Below are the code and all the weights of a small trained network. Each question names an input and a target symbol and asks about switching units off, where a switched-off unit gives its printed mean instead of its output.

import numpy as np


def w(rows, s, z=0):
    codes = np.array(rows[::2]) - 128.0
    scale = np.full(codes.shape[1], s)
    scale[-1] = z or s
    return codes * scale


def f(y):
    return np.maximum(y, 0)


def softmax(a):
    e = np.exp(a - a.max(-1, keepdims=True))
    return e / e.sum(-1, keepdims=True)


def log_softmax(a):
    a = a - a.max(-1, keepdims=True)
    return a - np.log(np.exp(a).sum(-1, keepdims=True))


def net(x, mask):
    ids = ['ΓΠΦΩαβδεζηθλμτ'.index(c) for c in x.split()]
    T = len(ids)
    res = E[ids] + P[:T]
    u = 0
    for l in range(2):
        r = res
        for j in range(2):
            rows = slice(3 * j, 3 * j + 3)
            q, k, v = (r @ M[l][rows].T for M in (Q, K, V))
            z = softmax(np.where(np.tri(T) > 0, q @ k.T / 3**0.5, -1e9)) @ v
            o = O[l][rows]
            res = res + np.where(mask[u + j], z, o[:, -1]) @ o[:, :-1]
        u += 2
        y = f(res @ A[l][:, :-1].T + A[l][:, -1])
        res = res + np.where(mask[u : u + 4], y, B[l][:, -1]) @ B[l][:, :-1]
        u += 4
    return log_softmax(res[-1] @ U[:, :-1].T + U[:, -1])


Q, K, V, O, A, B = {}, {}, {}, {}, {}, {}
E = w([
[153,100,151,77,198,187,210,113,140,118,236],'Γ',
[106,146,32,237,185,172,141,67,104,158,115],'Π',
[180,105,121,232,113,183,31,121,22,148,118],'Φ',
[51,20,117,181,60,76,158,55,175,155,180],'Ω',
[203,49,58,104,151,155,60,81,30,112,113],'α',
[254,152,50,215,205,165,154,156,107,142,148],'β',
[201,106,44,218,113,42,79,142,112,136,89],'δ',
[90,179,37,102,179,27,68,64,76,101,104],'ε',
[56,193,171,229,145,81,74,203,181,172,186],'ζ',
[186,173,152,50,198,51,117,196,151,136,180],'η',
[212,56,142,91,140,45,201,88,167,189,124],'θ',
[106,188,84,124,234,194,52,40,24,98,123],'λ',
[193,155,179,81,150,187,54,201,199,152,70],'μ',
[83,81,145,88,64,105,24,197,123,77,229],'τ',
],0.0057)
P = w([
[158,108,71,155,158,117,145,125,84,45,87],'0',
[67,61,133,154,212,108,178,245,25,168,98],'1',
[171,146,61,141,139,115,101,97,87,112,133],'2',
[179,96,153,171,183,81,90,93,150,40,140],'3',
[73,57,127,146,181,84,137,254,64,209,133],'4',
[179,164,63,125,116,126,83,85,123,157,169],'5',
[177,86,176,163,167,77,75,88,181,62,173],'6',
[75,71,126,128,160,74,126,242,102,235,172],'7',
[182,175,61,109,85,139,78,82,169,201,199],'8',
[162,75,197,151,158,81,79,84,214,78,192],'9',
[94,82,108,134,169,93,128,227,78,224,155],'10',
[196,204,54,96,56,144,73,75,176,219,224],'11',
],0.0071)
Q[0] = w([
[246,138,57,201,194,59,16,14,201,78,229],'L0H1',
[23,203,50,54,43,209,226,237,23,233,32],'L0H1',
[74,57,254,138,162,115,166,160,206,27,107],'L0H1',
[116,104,239,155,92,137,176,91,222,15,82],'L0H2',
[120,171,198,67,97,213,200,149,142,72,71],'L0H2',
[130,86,56,183,152,48,61,114,108,188,181],'L0H2',
],0.0087)
K[0] = w([
[129,169,157,65,56,147,115,125,228,220,215],'L0H1',
[142,135,42,198,171,136,109,117,22,72,49],'L0H1',
[51,36,254,119,202,73,184,204,200,19,106],'L0H1',
[36,21,245,188,191,68,199,195,142,29,45],'L0H2',
[129,100,134,152,210,138,205,164,39,39,41],'L0H2',
[137,161,109,104,41,120,47,82,219,214,218],'L0H2',
],0.0086)
V[0] = w([
[177,69,142,28,179,86,253,122,125,128,182],'L0H1',
[241,187,130,35,171,70,44,218,141,146,97],'L0H1',
[42,145,211,51,97,143,33,252,121,64,153],'L0H1',
[57,210,111,103,169,43,152,61,156,88,68],'L0H2',
[124,179,124,175,60,56,104,159,196,160,197],'L0H2',
[113,46,101,128,45,81,113,37,139,100,172],'L0H2',
],0.0061)
O[0] = w([
[195,84,182,59,183,99,242,121,132,103,201,116],'L0H1',
[205,152,116,59,166,88,45,172,147,188,112,203],'L0H1',
[79,130,173,93,108,137,2,156,146,74,153,3],'L0H1',
[46,216,87,102,163,72,202,106,155,67,100,88],'L0H2',
[104,121,115,174,105,65,124,149,148,179,163,188],'L0H2',
[164,107,83,119,34,76,160,85,104,104,144,188],'L0H2',
],0.0071,0.0031)
A[0] = w([
[126,237,80,184,157,176,114,83,163,161,146,222],'L0N1',
[180,157,69,105,75,157,45,36,112,118,37,200],'L0N2',
[210,142,93,42,138,131,136,36,136,110,215,251],'L0N3',
[108,61,99,186,181,88,140,254,40,224,101,234],'L0N4',
],0.0066,0.0029)
B[0] = w([
[101,222,53,171,136,158,120,130,143,173,120,178],'L0N1',
[141,129,35,100,62,143,37,102,108,125,41,184],'L0N2',
[206,143,59,55,131,134,157,89,123,147,198,212],'L0N3',
[104,58,131,188,155,103,148,253,69,180,143,255],'L0N4',
],0.0063,0.0093)
Q[1] = w([
[123,102,103,121,158,97,190,124,33,182,162],'L1H1',
[74,157,219,106,46,218,107,70,247,12,49],'L1H1',
[220,112,162,145,180,109,100,82,220,74,173],'L1H1',
[123,68,19,149,164,75,9,238,3,236,147],'L1H2',
[149,114,148,201,89,132,135,64,138,64,137],'L1H2',
[185,129,138,167,190,60,16,131,208,78,200],'L1H2',
],0.0057)
K[1] = w([
[172,161,74,89,17,152,118,57,212,205,186],'L1H1',
[128,103,129,155,184,117,136,125,79,5,51],'L1H1',
[123,48,254,95,175,105,163,145,152,99,164],'L1H1',
[134,178,107,109,35,140,101,149,178,251,202],'L1H2',
[33,29,206,184,214,71,142,215,68,95,82],'L1H2',
[108,116,232,109,135,82,66,158,220,124,183],'L1H2',
],0.0064)
V[1] = w([
[64,184,106,91,112,207,84,45,92,87,103],'L1H1',
[95,47,89,235,87,125,200,102,84,134,87],'L1H1',
[93,183,131,165,208,250,162,163,127,132,182],'L1H1',
[192,124,127,130,139,255,107,123,136,160,17],'L1H2',
[63,194,141,229,148,24,126,196,186,169,49],'L1H2',
[68,50,171,170,63,210,68,196,68,134,152],'L1H2',
],0.0066)
O[1] = w([
[48,131,40,100,109,170,186,104,77,165,188,4],'L1H1',
[222,153,68,126,57,107,138,110,182,185,69,210],'L1H1',
[121,52,39,133,144,233,57,159,254,102,219,64],'L1H1',
[111,104,162,78,162,211,116,97,155,248,53,222],'L1H2',
[116,154,90,201,199,43,152,121,186,147,101,102],'L1H2',
[134,39,106,228,97,136,126,63,75,164,137,9],'L1H2',
],0.0073,0.0042)
A[1] = w([
[185,181,103,31,63,182,167,24,169,119,158,200],'L1N1',
[133,183,37,218,31,119,49,2,191,117,83,249],'L1N2',
[104,73,232,199,249,82,102,186,123,167,92,88],'L1N3',
[34,41,118,139,210,155,145,165,44,107,241,156],'L1N4',
],0.005,0.002)
B[1] = w([
[97,48,109,185,200,76,144,2,144,95,136,200],'L1N1',
[20,188,212,180,60,195,118,169,115,67,116,250],'L1N2',
[96,104,182,128,225,112,70,35,146,85,112,220],'L1N3',
[30,106,74,208,62,163,181,89,187,53,165,192],'L1N4',
],0.0055,0.011)
U = w([
[165,43,31,167,190,112,148,68,190,74,220,149],'Γ',
[80,145,83,133,78,209,216,143,213,151,140,135],'Π',
[117,153,239,121,63,226,153,144,43,194,111,112],'Φ',
[104,102,173,201,52,87,221,67,74,79,139,142],'Ω',
[161,30,87,107,124,122,111,42,81,202,106,20],'α',
[219,115,14,120,143,152,155,211,210,200,162,126],'β',
[202,190,77,124,35,70,170,229,85,145,79,113],'δ',
[51,207,83,65,146,58,198,143,105,101,122,139],'ε',
[56,200,180,176,155,129,93,166,169,40,119,79],'ζ',
[166,196,177,55,180,108,60,205,76,85,151,173],'η',
[213,147,205,123,220,38,210,62,109,166,91,119],'θ',
[37,132,157,109,201,194,101,33,124,133,126,39],'λ',
[143,74,171,72,172,186,46,137,226,159,60,166],'μ',
[125,92,129,112,2,182,55,198,105,43,182,251],'τ',
],0.0053,0.0026)

Each question gives the input, a string of symbols that net reads in full, and the target symbol t.
The units are the heads (3 rows each of Q, K, V and O) and the neurons (one row each of A and B). Each row of codes is followed by its name. A weight is (code - 128) times the scale printed after its matrix; where a second scale follows, it is the last column's (O, A, B and U).
mask holds one flag per unit, layer by layer, with each layer's heads first. A switched-off unit (its flag False) gives its mean, the last column of its rows in O or B, instead of its output. The means were averaged over made-up inputs and are rounded, as every weight is.
A unit's drop is (log p(t) with every unit on - log p(t) with that unit switched off) / (log p(t) with every unit on - log p(t) with every unit switched off).
most important unit: the unit with the biggest drop
k most important neurons: the k neurons with the biggest drops, biggest first
k most important neurons of layer l: the k neurons of layer l with the biggest drops, biggest first
heads that matter: for each layer, one digit per head in row order, 1 if its drop is at least 0.15 and else 0, layers parted by /
input ε δ Γ δ α ε Φ α α ε α, target Φ: 3 most important neurons : L0N2, L0N3, L0N4
input τ α δ δ Ω Γ Φ α Ω Ω θ η, target η: heads that matter : 10 / 11
input δ δ α Γ μ δ δ δ λ μ α, target Π: most important neuron : L1N4
input Ω δ Γ Ω, target Ω: 2 most important neurons : L0N4, L1N2
input Π τ Π δ Γ Γ δ ε ε, target ε: heads that matter : 01 / 11
input Ω α τ ζ η Φ Φ Φ λ α η, target Π: heads that matter : 00 / 10
input ε δ ζ ζ α, target Γ: heads that matter : 00 / 11
input Π ζ δ δ ζ δ δ, target ζ: heads that matter : 10 / 01
input λ η η θ ζ ζ Γ λ, target Γ: 2 most important neurons : L0N1, L1N2
input Γ Γ α ε Ω λ δ δ Ω δ, target Ω: 2 most important neurons : L0N4, L1N2
input δ Ω Ω μ μ, target δ: 2 most important neurons : L0N4, L1N1
input α θ Γ λ λ, target τ: heads that matter : 10 / 11
input μ τ η μ δ Γ δ θ, target τ: 3 most important neurons : L0N3, L1N4, L0N4
input β θ Ω δ λ Γ τ, target τ: heads that matter : 10 / 01
input δ Ω μ α α η Φ ζ τ α Ω ζ, target ζ: 3 most important neurons : L0N1, L1N2, L0N3
input Φ δ ζ Φ τ ε Ω, target Ω: most important neuron : L1N2
input λ Φ β δ λ β α Ω Π θ Φ, target β: heads that matter : 10 / 10
input α ζ Ω Π Γ, target δ: 2 most important neurons of layer 1 : L1N3, L1N1
input β λ δ ζ α β δ Γ Γ μ θ, target τ: 2 most important neurons : L0N3, L0N4
input δ θ ζ η α δ β μ, target θ: most important unit : L1H1
input ζ ε ε η Π ζ α, target ζ: heads that matter : 11 / 01
input μ δ μ θ η ε Γ ζ μ, target μ: 2 most important neurons : L0N4, L0N2
input λ Π δ Φ δ Ω ε, target Ω: heads that matter : 10 / 01
input θ Γ ε δ ζ δ α, target ζ: heads that matter : 10 / 11
input Ω Ω Γ Π, target Γ: heads that matter : 10 / 10
input Π Φ θ λ θ δ μ Π τ λ, target τ: heads that matter : 11 / 01
input β η ζ δ, target ζ: most important unit : L1H2
input δ ε α, target α: 3 most important neurons : L1N1, L0N2, L0N3
input δ δ λ ε δ μ λ β μ Π Ω, target λ: heads that matter : 10 / 11
